In the rows, 128 means zero.
Each row of numbers stands for one node and depends on some of the facts below. Use the named rows to name the rest.

Some facts about the nodes:
j103	ζ	j981; j103	ζ	j414; j103	ζ	j896; j103	ζ	j595; j103	ζ	j489
j103	ζ	j599; j231	ζ	j926; j231	ζ	j725; j231	ζ	j489; j231	ζ	j451
j245	ζ	j26; j245	ζ	j576; j245	ζ	j196; j245	ζ	j35; j245	ζ	j266
j245	ζ	j410; j245	ζ	j542; j285	ζ	j758; j285	ζ	j651; j285	ζ	j896
j285	ζ	j882; j285	ζ	j437; j285	ζ	j535; j285	ζ	j159; j285	ζ	j566
j347	ζ	j576; j347	ζ	j87; j347	ζ	j884; j347	ζ	j516; j349	ζ	j552
j349	ζ	j682; j349	ζ	j884; j349	ζ	j196; j349	ζ	j489; j349	ζ	j158
j349	ζ	j776; j349	ζ	j355; j390	ζ	j378; j390	ζ	j259; j390	ζ	j87
j390	ζ	j127; j390	ζ	j414; j390	ζ	j882; j390	ζ	j570; j390	ζ	j883
j390	ζ	j226; j390	ζ	j542; j399	ζ	j280; j399	ζ	j843; j399	ζ	j650
j399	ζ	j707; j399	ζ	j406; j42	ζ	j675; j42	ζ	j851; j42	ζ	j437
j435	ζ	j758; j435	ζ	j391; j435	ζ	j826; j435	ζ	j252; j436	ζ	j259
j436	ζ	j893; j436	ζ	j196; j436	ζ	j650; j436	ζ	j850; j436	ζ	j570
j436	ζ	j679; j436	ζ	j266; j436	ζ	j542; j436	ζ	j506; j471	ζ	j456
j471	ζ	j35; j471	ζ	j770; j471	ζ	j506; j471	ζ	j992; j509	ζ	j884
j509	ζ	j226; j509	ζ	j506; j509	ζ	j158; j509	ζ	j911; j520	ζ	j981
j520	ζ	j576; j520	ζ	j474; j520	ζ	j570; j520	ζ	j252; j520	ζ	j770
j520	ζ	j933; j532	ζ	j946; j532	ζ	j127; j532	ζ	j595; j532	ζ	j335
j532	ζ	j992; j532	ζ	j776; j551	ζ	j152; j551	ζ	j33; j551	ζ	j525
j551	ζ	j518; j551	ζ	j883; j551	ζ	j992; j551	ζ	j30; j618	ζ	j757
j618	ζ	j391; j618	ζ	j742; j618	ζ	j226; j681	ζ	j583; j681	ζ	j663
j681	ζ	j718; j681	ζ	j882; j681	ζ	j464; j751	ζ	j49; j751	ζ	j196
j751	ζ	j437; j751	ζ	j859; j751	ζ	j650; j751	ζ	j524; j764	ζ	j981
j764	ζ	j26; j764	ζ	j49; j764	ζ	j405; j764	ζ	j152; j764	ζ	j414
j764	ζ	j525; j764	ζ	j335; j764	ζ	j650; j764	ζ	j318; j764	ζ	j48
j802	ζ	j981; j802	ζ	j651; j802	ζ	j474; j802	ζ	j555; j802	ζ	j489
j802	ζ	j30; j802	ζ	j566; j845	ζ	j843; j845	ζ	j516; j845	ζ	j709
j845	ζ	j911; j956	ζ	j188; j956	ζ	j280; j956	ζ	j33; j956	ζ	j464
j103	ξ	a; j127	ξ	e; j152	ξ	e; j158	ξ	e; j159	ξ	b
j188	ξ	e; j196	ξ	c; j226	ξ	b; j231	ξ	a; j245	ξ	d
j252	ξ	b; j256	ξ	a; j259	ξ	c; j26	ξ	b; j260	ξ	b
j266	ξ	d; j280	ξ	d; j285	ξ	b; j30	ξ	a; j318	ξ	c
j33	ξ	a; j335	ξ	c; j347	ξ	e; j349	ξ	c; j35	ξ	e
j355	ξ	c; j378	ξ	d; j390	ξ	b; j391	ξ	a; j399	ξ	a
j405	ξ	a; j406	ξ	c; j410	ξ	c; j414	ξ	a; j42	ξ	a
j433	ξ	d; j435	ξ	d; j436	ξ	d; j437	ξ	a; j451	ξ	c
j456	ξ	b; j464	ξ	c; j466	ξ	e; j471	ξ	b; j474	ξ	b
j48	ξ	c; j489	ξ	c; j49	ξ	a; j506	ξ	d; j509	ξ	b
j516	ξ	e; j518	ξ	a; j520	ξ	a; j524	ξ	b; j525	ξ	e
j532	ξ	b; j535	ξ	c; j542	ξ	b; j551	ξ	b; j552	ξ	b
j555	ξ	a; j566	ξ	e; j570	ξ	c; j576	ξ	c; j583	ξ	a
j595	ξ	a; j599	ξ	a; j618	ξ	e; j650	ξ	b; j651	ξ	a
j663	ξ	a; j675	ξ	e; j679	ξ	c; j681	ξ	b; j682	ξ	e
j707	ξ	e; j709	ξ	a; j718	ξ	b; j725	ξ	b; j742	ξ	b
j751	ξ	b; j757	ξ	a; j758	ξ	a; j764	ξ	b; j770	ξ	a
j776	ξ	e; j802	ξ	c; j826	ξ	b; j843	ξ	b; j845	ξ	b
j850	ξ	b; j851	ξ	e; j859	ξ	a; j87	ξ	d; j882	ξ	a
j883	ξ	e; j884	ξ	d; j893	ξ	a; j896	ξ	a; j911	ξ	b
j926	ξ	b; j933	ξ	d; j946	ξ	c; j956	ξ	d; j98	ξ	c
j981	ξ	c; j992	ξ	c

Known rows:
[136  90 115 121 137 143 122 160 128 135 120 141 121  98 134 167 123 132
 189 171 146 129 110 138 132 138 143]: j159
[121 143 110 131 144 113 129 122 123 115 132 129 117 152 118  59 129 133
 113 139 171 160 129 154 131 148 112]: j583
[127  83 122 121 134 147 125 149 127 134 120 147 121 102 143 164 120 131
 181 162 143 136 117 137 136 147 150]: j826
[123 157 114 123 125 133 144 143 123 180 132 120 128 157 124 120 133 104
  57 113  80 128 115 103 151 113 110]: j152
[153 154 142 155 114 116  98  70 135 116 140  76 157 118 130 137 114 136
 119 102  86 142 135 107  82 138 154]: j802
[ 98 136 105 139 141 117 131 129 123 104 135 125 125 146 113  61 133 136
 134 137 178 145 139 149 137 152 114]: j859
[106 136 107 137 141 118 132 115 123 102 135 126 118 149 117  71 132 135
 117 126 182 149 134 150 139 151 114]: j893
[122 146 104 127 133 130 136 144 128 186 131 128 127 160 124  95 131 102
  68  94  71 144 108 107 140 117  99]: j566
[142  82 117 112 122 134 127 171 123 132 117 127 126 107 132 178 130 119
 203 179 159 130 126 129 134 150 149]: j843
[139 154 113 114 127 127 141 159 125 188 128 125 126 167 122 114 134  96
  67 116  80 142 111 106 143 110 100]: j188
[127 146 113 122 129 131 141 146 127 181 132 130 121 159 124 106 135  98
  69 101  79 132 113 104 151 113 104]: j466
[100 126 140 109 107 117 130 131 135 161 112 152 130 103 138 151 136 143
  74  35  96 117 148 142 130  86  85]: j933
[108 144 110 134 138 119 132 115 119 111 136 123 119 148 118  64 129 137
 101 137 173 145 136 150 138 155 123]: j518
[158 156 162 130 121 120 114 133 140 105 145  93 132 128 132 148 134 144
 163 123 112 127 138 101 116 131 158]: j355
[101 143  98 143 143 116 124 115 122 116 135 123 121 144 114  47 128 138
 120 130 165 155 133 154 131 154 115]: j896
[141  97 114 122 134 141 121 167 127 130 122 134 117  94 128 169 124 126
 178 171 144 124 114 135 131 134 150]: j725
[164 136 164 129 115 116 115 103 140  98 141  93 128 131 137 181 133 130
 127  78 117 155 137  98 121 135 155]: j576

Name these rows:
No name comes twice in this set of rows, the named rows included.
[155 154 161 133 122 119 112 136 139 110 143  93 137 131 135 145 131 147
 171 115 104 143 137 105 115 134 152] | j535
[ 96 132 115 135 142 120 132 101 121 106 134 137 120 154 124  41 130 139
 119 138 170 144 139 149 144 161 125] | j757
[104 150 105 140 140 117 129 102 119 108 138 122 119 137 115  55 127 139
 100 139 166 136 133 151 137 150 124] | j595
[154 146 161 138 122 126 118 144 142  85 145  94 137 124 127 181 135 141
 174 111 113 116 137  99 115 116 149] | j196
[155 159 142 141 119 118 103 122 138 112 147  79 135 116 123 131 126 143
 149 112 100 124 136 102 105 130 157] | j489
[115  80 116 149 133 153 130 170 127 105 116 131 157  98 122 201 126 128
 242 206 146  84 122 133 107 116 135] | j751
[147  86 125 125 137 151 129 153 130 119 119 145 112  92 133 211 121 123
 155 148 148 122 108 136 136 122 139] | j542
[182 103 129 121 138 139 121 151 126 141 108 147 133 109 134 169 110 115
 183 201 128 146  92 145  94 104 125] | j681
[ 86 131 107 158 146 122 129 115 124  97 128 131 153 151 113  33 129 142
 182 180 157 125 137 152 110 141 108] | j42
[138  95 122 119 134 148 128 153 125 128 122 143 116  98 136 183 121 128
 169 168 146 120 114 135 139 135 153] | j456

Now the same nodes, written a new way:
Some nodes and their rows:
[146 137 143 143 120 154  84 111 151 158 150 101 112 129 142 138 119 140
 122 135  79 138  40 115 118 189 115 106 109 123 160 131 120 125 174 101
 138 148 131 117  90 119 137  76  94 135  96 146 138]: j127
[148 124 125 159  89 160 112 122 151 152 120  91 130 116 149 132 123 165
 111 156  70 146  69  93 114 137 176 133 117 137 153 148 121  99 150 123
 150 153 131 106 147  71 182 141 132 129  94 163 136]: j158
[134 144 158 135 161 120 144 179 155 118 149 118 134 135 153 139 175 130
 111 142 155 162 114 154 113  84 115 159 117  92 136 152 144 132 102 155
 106 135 153 128  92 153 182 131  97 141 100 147 118]: j437
[ 98 144 128 135 152 133 136 102 136 123  90 174 148 120 139 119 123 116
 117 111 154 115 173 160 113  90 117 115 136 107 100 126 125 125 113 135
  93 118 108 106 121 170  98 147 138 139 171 110 142]: j843
[168 124 133  88 151 110 110 144 105 145 134 154 124 144  92  92 131 151
 180 107 104 119 124 115 146 193 117 142 119 148 141 107 127 154 156 103
 191 148 120 152 129 112  98 100 137 135 139 136 121]: j451
[122 160 142 123 153 127 111  90 121 124 106 163 141 135 119 107 137 113
 109 128 153 110 152 165 126 116 102 112 158  91 112 109 151 128 119 114
  94 103 111 116 110 176  84 147 129 133 157  94 135]: j850
[141 141 107 154 116 140 103 134 157 132 105 153 137 120 169 132 137 112
 100 141 113 144 111 132 123 103 146 122 130 130 140 153 119 102 110 154
 148 120 117 117 124  99 176 160 150 119 116 147 133]: j583
[141 113 125 124  98 138 118 137 111 112  88 136 112 124 133 128 123 154
 156  87 125 165 135 138  91 127 164 133 129 170 122 138  91  89 130 131
 100 130 113 116 169 110 126 154 182 152 179 132 129]: j280
[ 72  95 122 132 117 140 110 119  95  99 137 114  96 142 140 140  69  94
 180  44 130 127 129 127  66 188  93 110 115 169  77 129  46 131 134 129
  91 124 123 142 134 145  66  90 123 162 131 131 142]: j956
[100 140 129 135 137 121 131 103 133 129 102 173 130 118 121 117 141 114
 116 138 154 107 179 169 171  88 126 120 148 101 112 106 159 129 114 118
  93 108 110 113 101 159 106 143 142 117 165  91 126]: j474
[126 139 126 156 140 132 106 132 167 145 122 156 125 116 150 129 147 112
 112 143 119 124 121 148 165 118 116 135 118 105 143 134 150 131 128 136
 137 137 117 124  81 128 156 115 111 128 108 137 118]: j651
[127 150 137 126 140 134 124 114 124  93  91 156 145 124 123 130 145 111
 107 130 179 120 163 179 115  89 101 115 154 114 116 113 145 125 119 141
  76 123 101 120 130 188 111 151 132 151 157  93 125]: j650
[104 142 120 139 121 131 145  96 121 128  80 167 153 121 143 105 127 124
 106 132 134 119 183 138 118  61 172 125 156 113  93 130 130 105  95 137
 104 106 109  96 161 120 125 203 178 117 170 113 146]: j226
[125 153 138 142 151 129 116 127 162 151 124 154 139 132 149 118 130 125
 102 117 110 137 112 115 139 117 124 133 121  92 128 140 131 133 115 135
 139 108 130 125  86 132 129 123  81 118  95 160 144]: j391
[141 141 109 152 114 145 117 124 156 135 105 144 146 119 164 127 132 121
  99 146 114 141 118 120 119  98 151 123 123 125 133 150 125 101 108 153
 157 125 122 113 131  95 173 169 149 119 122 151 143]: j709
[135 142 104 152 103 134  98 129 159 133 115 149 122 119 164 136 143 105
 104 153 121 141 111 133 145 102 147 115 128 139 149 147 128  98 107 148
 151 115 116 120 121  92 175 154 155 107 128 134 125]: j30
[102 109 130 155 107 154 158  95 122 147 165  32 143 126 135 143  68 147
 105 144  63 109  88  47 105 172 139 130 110 117 113 142 117 147 150 119
 139 141 164 127 155 101 130 105  55 126  24 164 148]: j347

Rows to name:
No name comes twice in this set of rows, the named rows included.
[ 50 116 106 152 137 139 200  69  99 131 119 111 168 118 130 120  65 105
 112 143 133  56 212  97 108 100 139 123 134  97  46 129 129 160 116 133
 111 114 140 112 178 143  88 166 116 124 108 108 161] | j509
[ 61 104 106 154 112 102 165 152 135 124 208  74  91 129 149 171 131  66
 127 172 151 118 141 115 197  95 121 137 126 120 128 133 152 141  91 129
 109 106 173 151  88 106 169  93 116  71  70 110 101] | j103
[ 77 110 135 174 127 166 117 110 137 151 161  67 125 132 155 128  78 127
 136 119  52 112  89  81  97 187 120 137  99 107  99 135  99 156 148 122
 135 152 152 125 118  96 131  85  66 147  22 174 147] | j618
[ 95 116 120 142 139 131 169 155 136  90 165  76 136 135 177 173 116  82
 118 126 174 134 118 122  47 109  89 122 105 138  95 170  85 133  96 182
 110 118 166 142 126 152 164 121  93 140  86 147 136] | j399
[ 60 111 119 129 129 109 209 110  97  94 161  77 136 132 133 154 110  92
 116 149 184 101 189 122 102  71 121 121 143 117  71 135 131 135  88 140
  76  99 165 125 157 160 114 147 134 103 128  92 129] | j390
[122 136 110 146 137 141 107 120 167 137 120 162 127 119 164 145 124  98
 112 125 139 127 100 141 119 135 104 100 103 131 142 152 110 114 127 147
 140 117 116 116  89 139 142 103 111 133 138 136 145] | j33
[ 30 111 155 155 137 104 168 172 107  94 149 113 115 138 144 127 144  90
 143 117 179 141 215 167 138  46 120 178 153  96  59 111 134 157  59 144
  36 109 161 146 106 156 132 136 126 126  92 119 104] | j285
[ 80 121 111 156 117 119 120 125 134 132 172 106 117 133 146 140 101  82
 108 141 113 110 140 102 191 129 111 136 132 112 116 121 144 148 102 130
 131 104 148 153  96 107 133 103  81  92  38 131 116] | j231
[ 55 122  88 132 120 130 113  79 105  93 146 133 103 134 148 157  81  38
 130 104 171  92 161 151 120 143  79  70 138 150  89 116  92 122 102 125
  90  85 124 138 112 157  66 107 139 104 145  79 145] | j551

Now the same nodes, written a new way:
Known rows:
[100 105 184  89 135 152 156 104 170 148  95 136 123  90 104  82 104 130
 132 117 128 171 104 136 113 172 107  91 103 118 159  98]: j49
[112 108 189  88 140 146 156 110 170 142  90 130 123  85 106  76 106 138
 139 128 135 167 106 136 109 178 100  98 121 109 161 102]: j859
[ 83  90 195  90  85 138 131 161 132 150  64 152 158 115  95 113 112 132
 123 132 131 158 112  94 128 148 108 131 153  86 150 113]: j196
[141 146 190  51 121 137 134 109 190 144  43 145 136  88  84 121  98 118
 131 159 151 145 139  91 116 173 116 167 118 113 130 145]: j718
[155 166 173  56 145 126 128 119 194 146  51 158 135  93  80 117  82 130
 139 179 158 131 132  94 122 176  94 152 131 113 141 148]: j681
[105 106 171  73 143 148 143  89 199 129  63 132 125  68 119 109  89 126
 136 131 161 159 118 102 120 173 106  93 116 110 151 101]: j663
[ 93 102 189 104 131 129 156  97 127 142  48 123 132 105  80 112  97 157
 117 123 129 151 190  74 104 164 111 128 130 103 176 131]: j87
[144 124 185  63 111 138 113 106 162 143  63 141 132 128  99 121 112 125
 126 159 133 143 154  95 100 191 120 163 116 121 130 154]: j226
[113 108 192  89 139 149 163 105 176 134  82 117 133  81 111  91 109 133
 139 131 143 171 102 143 114 183 119  92 114 117 159  93]: j437
[133 128 167  58 108 132 135 128 172 149  67 143 130 113  89 100 105 125
 129 159 125 143 156 102 112 178 115 168 103 111 134 152]: j456
[ 79  89 178  92  97 138 120 154 147 147  53 159 161 114 104 115 110 137
 122 134 136 147 123  93 135 143 118 134 139  82 143 129]: j570
[102 107 163  87 139 143 155 119 173 126  75 119 129  72 112  98  94 131
 133 132 130 162 117 132 129 185 109  91  90 111 153 101]: j555
[ 86 103 199 103 130 123 171 117 136 153  51 133 134 104  81  97 101 158
 119 120 125 156 189  75 106 157 120 137 138  99 179 134]: j266
[118  93 167 101 147 150 128  95 168 130  78 139 126 102 125 118 104 141
 129 134 141 151 123 131 107 193 104  84 113 117 154 106]: j757
[ 94 103 179 114 137 120 173 115 131 147  47 125 135  98  79 114 102 165
 116 139 120 146 189  96 121 167 123 126 118  96 174 135]: j933
[ 98  99 174  83 134 149 138  99 163 136  81 128 124  88 113  90  97 126
 129 112 127 164 119 128 118 184 107  94  95 116 155 108]: j414
[148 136 187  54 105 131 120 136 146 142  72 132 129 112  82 106 101 115
 132 161 123 147 146  95 104 197 102 164 125 120 135 140]: j552

Name these rows:
No name comes twice in this set of rows, the named rows included.
[119 134 168  98 126 124 140 134 157 140  47 160 136 146  92 116  59 136
 157 157 134 159 167 150  99 164  80  96 127  95 139  91] | j347
[101 129 158 109 129 122 119 173 129 149  54 169 155  87  92 130  84 140
 125 163 128 129  96 117 161 149  85 110 135  83 153 116] | j802
[146 148 205  68 113 133 151 129 165 157  76 142 132 111  75  88 113 123
 134 163 128 150 132 117 107 171 113 171 117 116 138 146] | j524
[103 101 176  76 140 154 137  95 192 123  63 124 131  78 118 103  97 131
 140 122 152 165 121 109 118 182 122  97 113 112 161 105] | j882
[ 85 102 183  95  97 132 110 156 113 141  62 153 151 108 100 132 103 127
 123 138 128 150 113  95 132 156  83 122 148  87 150 108] | j355
[ 79  98 182 102  91 135 128 155 121 151  54 150 160  94 102 118 110 126
 113 133 120 146 109 109 148 146 125 124 121  87 144 113] | j981
[ 95 110 181 103 110 133 130 145 126 150  53 165 155  95  96 140 100 133
 121 147 136 140 107 107 139 147  95 121 142  80 146 113] | j98
[ 87 118 203 110 140 130 196  83 137 153  47 134 122  86  68 137 104 141
 114 130 143 155 181  82 111 150 100 126 122 104 163 124] | j280
[146 146 183  65 119 133 142 126 171 148  67 140 131 105  85 107 103 121
 129 171 133 137 140 108 110 182 104 157 113 113 135 146] | j260
[105 124 189 115 144 118 166  99 128 151  51 128 125  91  65 124  96 153
 118 138 135 148 176  88 113 169 103 116 132 106 176 123] | j433
[155 162 163  64 133 124 102 122 152 153  71 155 124 108  80  98  83 126
 126 160 121 130 139 112 122 186  89 146 122 128 145 156] | j532
[110 107 168  92 149 143 157 110 170 130  83 139 118  88 111 100  94 134
 138 136 143 160 111 120 115 185  83  85 106 113 153 100] | j256
[114 134 196  92 107 130 141 128 153 135  31 138 153 112  95 116  67 123
 151 150 132 174 160 158 112 159 143  93 102  99 138  77] | j566
[115 135 191 102 119 134 146 119 153 140  39 147 144 126  91 119  65 125
 152 145 140 164 157 155 105 156 104  93 119  99 135  77] | j466
[ 99  94 174  82 137 147 160 119 192 137  85 139 118 101 115  75 100 143
 139 124 141 168 124 117 110 175  98  96 116 105 158 111] | j893

The same nodes again, as new rows of numbers:
Known rows:
[126 144 159 140 112 107 114 151 116 139 131 105 147  89 143 168  72 121
 119 170 136 130 166 144 134 110 119 166 147 102 129  71]: j758
[124 166 186 122 126 120 129 162 114 121 123 119 148 134 124 135  90 118
 140 137 142 139 156 105  98 115 132 166 135 117 112 101]: j405
[ 89 117 156 126 147 109 129 150 103 134 143 113 128 114 137 185  50 106
 127 184 128 134 164 156 136 101 136 149 168 109 120  56]: j391
[142 183 175 146 153 123 101 106 123  60 118  84 123 119 146 108  81 167
  72 234 130 119 138 119 135 135 104 150 140 161  84 131]: j583
[ 75 159 119 105  56 167 164 127  89 133 111  83 128 150 152 167 137 191
  89 193 120 122 150  90 127  76 150 223 114  53 173 111]: j42
[117 164 160 138 137 125 140 147  95 117 119 125 146 135 140 137  91 124
 115 165 129 137 145 119 113 101 123 165 132 115 140  93]: j256
[101 129  68 161 153 133 165  92 101 140 105 151  83 139  99 121 126 140
 101  85 129 136 126 143 132 134 110 119 121 142 172 136]: j509
[107  85  91 151 102  96 119  94 137 160 130 110  88  75 109 176  84 124
 122  80 156 120 153 179 168 147 105 111 159 128 138  83]: j826
[122 144  90 172 137 116 133  54 121  70 111 114  62 142 121 108 125 187
  54 129 143 115 105 121 160 149  78 104 122 171 145 144]: j681
[128 124 109 142 109 116 131 104 133 148 113 115 100  88  95 128 123 134
 124  60 150 123 134 139 136 161 104 122 133 139 126 126]: j474
[135 112 130 162 101 137 112 151 154 130 140 172 159 151 125 174 172 147
 131 150 119 118  91 120 159  95  93 112 100 129 172 105]: j802
[133 109 166 122  99 144 100 165 181 132 131 153 164 156 103 153 156 134
 173 134 134 123  95 121 136 116 122 111 114 147 113 135]: j318
[152 109 126  76 177 130 120 123 124 130 133 152 110 134 157 140 122 116
 152 124  99 139 146 134 117 188 126 126  99  92 105 176]: j506
[143 118 108  97 171 125 138 121 103 115 136 177  99 169 166 152 134 129
 125 120  98 146 143 111 124 163 104 127  81  81 153 154]: j245
[154 112 117  78 178 135 118 116 115 135 127 155 114 124 158 131 120 112
 147 137  95 139 143 143 119 187 126 129 101  94 109 182]: j884
[151 127 101 125 146 118 139 142 137 146 167 121 142 120 143  68 152 112
 116 139 115 130 142 139 112 128 192  75 143 119 120 146]: j158
[147 125 101 136 128 104 135 141 138 126 173 121 128 141 157  86 161 123
 105 126 126 131 136 119 123 107 176  83 138 115 146 122]: j466

Rows to name:
No name comes twice in this set of rows, the named rows included.
[129 165 171 131 139 121 132 160 104 135 122 122 152 119 124 139  86 119
 127 154 129 139 162 127 105 121 130 156 137 115 115 104] | j770
[115 161 159 108  87 140 130 142 111 136 116  87 149 113 136 150 102 146
 121 173 132 125 154 113 116 108 143 196 133  92 121 109] | j437
[123 123  68 142 149 144 137  80 119 154  88 127 110 103  99  92 110 122
 131  89 136 129 127 178 124 151 131 133 135 163 135 165] | j911
[137 121 104 146  79 110 117  95 138 149 111 100 100  65 108 141 122 150
 112  70 155 111 142 146 153 160  99 132 134 127 134 117] | j159
[118 164 171 111 112 135 134 156 109 126 115 108 150 132 130 133  97 129
 136 152 136 135 152 110 100 107 144 181 133 112 115 110] | j859
[142 113 154 138 113 147  77 115 189  71 127 130 146 161 130 125 146 154
 138 188 136 110  77 126 160 113 102 109 120 187  98 151] | j464
[ 39  62  93 115 163 121 158  86 114 140 136 116  57 130  87 176  74 112
 134 115 140 131 127 178 158 141 141  91 183 151 104  96] | j742
[128 117  66 139 129 142 123  67 126 135  79 118 110 115 117  76 104 112
 147  69 147 131 119 168 121 128 131 155 133 177 138 165] | j843
[155 130 118 125 139 111 138 154 143 141 170 120 140 121 139  75 160 115
 119 128 119 131 141 121 110 129 186  73 142 115 115 140] | j776
[161 103 132  86 153 116 109 129 130 136 138 151 113 114 162 155 119 115
 146 113 109 136 155 135 131 186 112 129  99  84 109 154] | j933
[133 145 111 152 137 122 109  48 145  71 106  89  68 105 109  93 119 183
  71 143 146 105 109 137 158 179  87 103 138 189  88 163] | j718

